Below are the code and all the weights of a small trained network. Each question names an input and a class and asks about switching units off, where a switched-off unit gives its printed mean instead of its output.

import numpy as np


def w(rows, s, z=0):
    codes = np.array(rows[::2]) - 128.0
    scale = np.full(codes.shape[1], s)
    scale[-1] = z or s
    return codes * scale


def f(y):
    return y / 2 * (1 + np.tanh(0.7978845608 * (y + 0.044715 * y**3)))


def log_softmax(a):
    a = a - a.max(-1, keepdims=True)
    return a - np.log(np.exp(a).sum(-1, keepdims=True))


def net(x, mask):
    res = np.array(x, float).reshape(1, 6) / 4 @ E
    y = f(res @ A[0][:, :-1].T + A[0][:, -1])
    res = res + np.where(mask, y, B[0][:, -1]) @ B[0][:, :-1]
    return log_softmax(res[-1] @ U[:, :-1].T + U[:, -1])


A, B = {}, {}
E = w([
[129,124,129,123,122,133,118,138,126,134,128,131],'x0',
[129,125,124,125,123,134,117,129,128,134,121,131],'x1',
[99,181,110,130,231,57,7,111,159,142,173,110],'x2',
[95,63,86,76,130,54,203,152,108,235,72,137],'x3',
[135,139,131,125,137,123,138,135,121,126,140,125],'x4',
[88,66,143,55,202,196,120,52,58,127,181,137],'x5',
],0.014)
A[0] = w([
[91,91,156,82,158,163,146,71,48,135,138,156,154],'N1',
[150,96,174,126,71,243,200,131,75,70,114,157,46],'N2',
[149,176,176,184,79,188,109,124,135,56,149,130,63],'N3',
[129,88,62,87,138,102,101,115,104,161,127,84,80],'N4',
[94,162,88,127,207,36,49,131,172,166,123,109,41],'N5',
[125,92,159,135,199,181,91,89,82,66,156,152,84],'N6',
[140,181,118,193,93,79,106,179,170,115,115,111,63],'N7',
[148,151,139,173,91,80,121,153,146,130,127,98,183],'N8',
[201,160,201,173,87,209,79,117,168,41,155,115,146],'N9',
[97,150,119,108,180,169,4,61,121,90,203,92,116],'N10',
[167,109,139,162,131,104,123,108,101,138,132,158,122],'N11',
[123,115,84,132,51,100,233,188,120,148,68,147,139],'N12',
[104,157,125,108,152,153,109,82,138,141,134,165,117],'N13',
[198,151,107,212,108,70,92,140,203,132,125,131,80],'N14',
[95,65,148,82,176,197,152,66,43,161,159,143,33],'N15',
[117,174,214,124,180,137,80,105,125,81,178,128,98],'N16',
[125,127,164,110,163,152,110,100,153,133,143,165,85],'N17',
[179,121,139,152,83,80,188,189,124,175,80,128,101],'N18',
[103,70,82,92,184,51,146,132,89,200,111,140,6],'N19',
],0.011,0.019)
B[0] = w([
[73,182,126,135,159,120,82,112,203,79,154,132,207],'N1',
[69,233,132,187,235,98,35,101,160,38,201,127,204],'N2',
[105,87,72,70,84,182,210,160,138,199,134,203,191],'N3',
[130,135,130,140,190,144,149,124,149,105,160,133,149],'N4',
[12,128,87,24,125,253,188,189,195,138,168,233,197],'N5',
[197,111,164,173,108,113,136,149,91,143,98,104,184],'N6',
[138,167,143,191,187,98,75,107,151,73,170,119,185],'N7',
[74,132,104,99,139,145,168,103,141,126,152,148,206],'N8',
[39,192,102,64,159,145,149,141,197,116,218,163,251],'N9',
[214,101,163,188,140,48,83,103,60,122,76,77,228],'N10',
[110,111,114,139,165,116,140,78,134,161,89,136,126],'N11',
[171,71,119,124,19,112,191,131,94,215,90,136,237],'N12',
[147,134,175,148,124,101,98,135,103,139,70,97,149],'N13',
[105,176,157,146,189,133,108,117,156,78,167,117,193],'N14',
[50,112,84,6,89,204,191,193,202,173,154,207,186],'N15',
[165,87,148,180,120,114,103,97,135,144,76,86,189],'N16',
[138,113,136,145,112,109,126,117,82,151,80,90,140],'N17',
[156,83,130,137,36,134,152,134,106,167,89,115,200],'N18',
[86,209,171,196,217,99,48,110,188,32,201,104,171],'N19',
],0.011,0.024)
U = w([
[97,119,92,91,98,162,201,168,162,163,138,188,126],'0',
[125,173,139,182,180,103,55,137,152,91,147,125,206],'1',
[248,76,155,200,85,94,118,141,36,161,72,87,5],'2',
],0.012,0.0033)

Each question gives the input, the list of numbers given to net, and the class t.
The units are the neurons (one row each of A and B). Each row of codes is followed by its name. A weight is (code - 128) times the scale printed after its matrix; where a second scale follows, it is the last column's (A, B and U).
mask holds one flag per neuron, in row order. A switched-off neuron (its flag False) gives its mean, the last column of its row in B, instead of its output. The means were averaged over made-up inputs and are rounded, as every weight is.
A unit's drop is (log p(t) with every unit on - log p(t) with that unit switched off) / (log p(t) with every unit on - log p(t) with every unit switched off).
The circuit of an input: a set's keep is (log p(t) with only the set's units on - log p(t) with every unit switched off) / (log p(t) with every unit on - log p(t) with every unit switched off). Starting from the 12 units with the biggest drops (on a tie, the unit counted first), units are removed one at a time, each time the one whose removal leaves the highest keep (on an exact tie, the one counted first), for as long as the keep stays at least 0.8.
circuit, biggest first: the units of the circuit, biggest drop first
top k neurons: the k neurons with the biggest drops, biggest first
drop when u is switched off: that unit's drop, to one decimal
input [-1,-3,2,7,4,2], class 1: circuit, biggest first => (N19)
input [3,-8,0,-8,3,-1], class 0: top 3 neurons => (N3 N9 N2)
input [-6,-2,4,4,2,3], class 1: top 2 neurons => (N19 N12)
input [6,-4,-7,0,2,8], class 1: top 2 neurons => (N2 N1)
input [1,1,0,3,7,-5], class 2: top 3 neurons => (N9 N5 N15)
input [4,0,-8,-2,-7,3], class 1: top 2 neurons => (N2 N5)
input [-1,-5,6,-1,-1,1], class 2: circuit, biggest first => (N10 N9)
input [6,-7,5,1,-5,-6], class 0: top 3 neurons => (N5 N2 N10)
input [-5,8,1,6,4,5], class 1: top 3 neurons => (N19 N5 N3)
input [-5,8,-6,-1,-3,7], class 1: top 2 neurons => (N2 N1)
input [2,-3,1,8,-1,1], class 1: top 2 neurons => (N19 N3)
input [-8,-2,3,4,4,1], class 1: top 2 neurons => (N12 N15)
input [-6,-7,8,6,-2,-3], class 0: top 3 neurons => (N5 N2 N10)
input [4,-3,-4,-3,7,3], class 1: circuit, biggest first => (N2)
input [4,-7,8,2,-3,-8], class 0: top 2 neurons => (N5 N2)
input [-7,6,8,5,2,-3], class 0: top 2 neurons => (N5 N2)
input [-3,1,-8,-1,-2,4], class 1: top 2 neurons => (N2 N5)
input [1,2,4,-8,4,7], class 2: drop when N10 is switched off => 0.2
input [-7,-3,3,-1,3,2], class 2: drop when N7 is switched off => 0.0
input [-7,3,5,3,5,-8], class 0: top neuron => (N5)
input [8,-7,2,-3,-8,6], class 2: drop when N10 is switched off => 0.2
input [-1,1,6,-5,-8,7], class 2: drop when N10 is switched off => 0.3
